Below is a small trained network, with its code and all its weights. Each question gives an input and a class and asks what happens when units are switched off, that is, made to give their printed mean instead of their output.

import numpy as np


def w(rows, s, z=0):
    codes = np.array(rows[::2]) - 128.0
    scale = np.full(codes.shape[1], s)
    scale[-1] = z or s
    return codes * scale


def f(y):
    return np.maximum(y, 0)


def log_softmax(a):
    a = a - a.max(-1, keepdims=True)
    return a - np.log(np.exp(a).sum(-1, keepdims=True))


def net(x, mask):
    res = np.array(x, float).reshape(1, 8) / 4 @ E
    y = f(res @ A[0][:, :-1].T + A[0][:, -1])
    res = res + np.where(mask, y, B[0][:, -1]) @ B[0][:, :-1]
    return log_softmax(res[-1] @ U[:, :-1].T + U[:, -1])


A, B = {}, {}
E = w([
[158,55,132,140,121,147,51,135,65,128,154],'x0',
[126,133,181,196,115,156,130,95,135,69,183],'x1',
[130,117,10,103,152,142,107,115,187,76,106],'x2',
[108,169,119,171,132,57,80,210,193,108,124],'x3',
[142,87,165,182,220,220,115,112,141,105,97],'x4',
[90,89,165,132,115,126,133,73,160,149,78],'x5',
[167,105,122,138,79,161,88,180,42,70,76],'x6',
[113,68,127,206,125,4,101,107,96,149,140],'x7',
],0.012)
A[0] = w([
[112,91,112,164,154,138,95,139,135,209,141,180],'n1',
[80,127,133,168,59,102,150,172,139,78,97,209],'n2',
[37,98,87,91,122,110,149,128,205,106,98,218],'n3',
[156,147,107,91,132,93,81,211,93,61,172,195],'n4',
[95,140,152,165,167,79,151,153,144,136,145,244],'n5',
[169,77,117,118,69,158,98,112,40,105,231,184],'n6',
[158,90,170,109,171,216,152,88,82,138,130,204],'n7',
[84,127,118,106,71,101,151,75,123,87,75,204],'n8',
[102,146,150,127,162,127,197,120,72,185,134,132],'n9',
[82,128,79,140,83,110,135,170,155,122,63,222],'n10',
[128,170,54,98,135,101,184,159,120,126,63,108],'n11',
[190,132,126,98,143,210,168,123,126,108,63,174],'n12',
[122,196,138,77,89,87,141,86,152,140,146,183],'n13',
[176,198,108,145,123,127,92,255,117,83,139,182],'n14',
[94,111,166,149,99,86,123,91,145,150,179,210],'n15',
[151,92,141,152,154,93,67,170,96,89,119,251],'n16',
[116,144,119,180,150,117,170,44,175,107,168,109],'n17',
[120,129,144,97,204,199,134,100,80,83,54,142],'n18',
[57,118,95,153,128,126,149,90,184,81,185,129],'n19',
[126,45,130,151,111,116,61,153,126,150,57,177],'n20',
[122,177,142,83,121,109,117,86,95,209,163,147],'n21',
[151,117,110,106,132,161,133,110,69,111,111,192],'n22',
[168,119,126,130,143,130,141,190,111,104,156,187],'n23',
[57,137,155,114,212,151,105,27,176,110,173,194],'n24',
[113,153,189,129,80,92,189,140,84,175,141,179],'n25',
[156,103,164,125,113,141,106,103,85,155,166,136],'n26',
[79,172,134,145,173,129,176,65,146,143,241,197],'n27',
[164,99,105,125,75,115,118,108,66,74,202,157],'n28',
],0.01,0.003)
B[0] = w([
[103,34,150,92,211,109,98,156,138,186,148,179],'n1',
[55,218,143,154,108,154,103,124,187,95,174,189],'n2',
[182,191,114,85,105,136,47,46,181,185,175,221],'n3',
[136,140,86,150,89,83,94,204,113,71,105,206],'n4',
[78,131,127,190,172,153,133,130,124,161,209,214],'n5',
[118,33,83,108,38,164,129,138,82,139,31,225],'n6',
[184,78,195,168,114,184,163,145,163,142,36,243],'n7',
[111,183,138,125,84,167,187,90,148,144,98,184],'n8',
[165,120,177,128,134,153,181,175,113,141,158,192],'n9',
[80,234,131,81,96,98,75,117,155,121,172,197],'n10',
[179,208,103,125,111,127,103,99,125,189,99,196],'n11',
[198,164,157,116,151,140,113,156,168,147,43,219],'n12',
[172,156,101,130,130,79,168,118,111,134,176,207],'n13',
[180,173,55,195,135,83,67,190,122,65,150,226],'n14',
[103,69,145,133,139,146,179,85,91,128,157,215],'n15',
[61,101,157,121,107,92,71,161,102,106,111,202],'n16',
[115,78,76,182,193,178,129,92,187,113,176,220],'n17',
[169,124,202,120,139,131,129,168,172,97,45,220],'n18',
[144,119,91,151,128,153,101,84,157,117,125,204],'n19',
[75,130,167,107,144,70,84,91,121,131,94,198],'n20',
[140,75,143,76,129,89,196,170,87,221,212,192],'n21',
[138,134,169,103,70,157,128,93,120,148,20,183],'n22',
[143,146,141,147,125,100,132,176,95,68,78,169],'n23',
[182,48,116,190,178,105,139,55,207,71,138,253],'n24',
[72,148,146,133,122,144,216,217,108,138,201,222],'n25',
[115,85,141,72,108,145,186,105,86,107,115,188],'n26',
[182,53,87,165,145,114,168,119,127,124,208,250],'n27',
[43,78,50,151,2,170,150,69,76,74,91,194],'n28',
],0.0071,0.015)
U = w([
[215,155,233,121,170,182,156,154,166,139,42,214],'0',
[171,123,108,183,218,153,133,59,168,115,153,2],'1',
[90,121,224,96,181,75,50,152,119,148,134,250],'2',
[162,143,164,94,151,103,235,195,86,182,171,168],'3',
[160,211,99,188,141,107,63,240,108,62,111,128],'4',
[52,219,212,182,137,166,199,151,131,122,141,208],'5',
[114,117,116,120,72,163,160,123,72,124,63,74],'6',
[193,237,113,2,125,108,120,63,178,174,115,51],'7',
],0.009,0.00058)

Each question gives the input, the list of numbers given to net, and the class t.
The units are the neurons (one row each of A and B). Each row of codes is followed by its name. A weight is (code - 128) times the scale printed after its matrix; where a second scale follows, it is the last column's (A, B and U).
mask holds one flag per neuron, in row order. A switched-off neuron (its flag False) gives its mean, the last column of its row in B, instead of its output. The means were averaged over made-up inputs and are rounded, as every weight is.
A unit's drop is (log p(t) with every unit on - log p(t) with that unit switched off) / (log p(t) with every unit on - log p(t) with every unit switched off).
The circuit of an input: a set's keep is (log p(t) with only the set's units on - log p(t) with every unit switched off) / (log p(t) with every unit on - log p(t) with every unit switched off). Starting from the 12 units with the biggest drops (on a tie, the unit counted first), units are removed one at a time, each time the one whose removal leaves the highest keep (on an exact tie, the one counted first), for as long as the keep stays at least 0.8.
units of the circuit, in order: the units of the circuit, biggest drop first
most important unit: the unit with the biggest drop
top k neurons: the k neurons with the biggest drops, biggest first
drop of u: that unit's drop, to one decimal
input [6,7,-8,4,6,-3,8,-6], class 4: top 2 neurons	n14, n4
input [0,-3,-1,0,-5,4,-8,0], class 3: top 2 neurons	n21, n25
input [6,-8,-7,6,7,-4,2,8], class 2: top 2 neurons	n20, n1
input [-1,7,-6,4,-1,3,-3,-7], class 1: top 2 neurons	n27, n24
input [-1,-5,8,-2,4,-2,4,-4], class 0: most important unit	n18
input [8,2,3,-4,8,-6,-4,3], class 0: units of the circuit, in order	n7, n18
input [-8,-6,-3,3,4,3,-3,0], class 7: top 2 neurons	n3, n11
input [-5,-4,-5,3,-1,5,4,-2], class 5: units of the circuit, in order	n25, n2
input [1,8,-5,1,-5,5,-5,-2], class 3: top 3 neurons	n25, n21, n3
input [7,2,1,-5,-8,-6,-5,-7], class 6: top 2 neurons	n6, n28
input [-4,-1,-1,-6,1,-7,3,2], class 6: top 4 neurons	n28, n6, n24, n3
input [-1,-3,-8,-7,-7,6,6,1], class 3: top 3 neurons	n25, n21, n9
input [5,-1,5,-7,2,-8,4,-2], class 6: drop of n6	1.0
input [-1,-8,0,-4,4,-3,8,3], class 0: units of the circuit, in order	n18
input [6,1,2,1,-1,-5,-2,8], class 6: drop of n28	0.4
input [7,-8,7,-3,-3,-7,0,-3], class 4: drop of n4	0.6
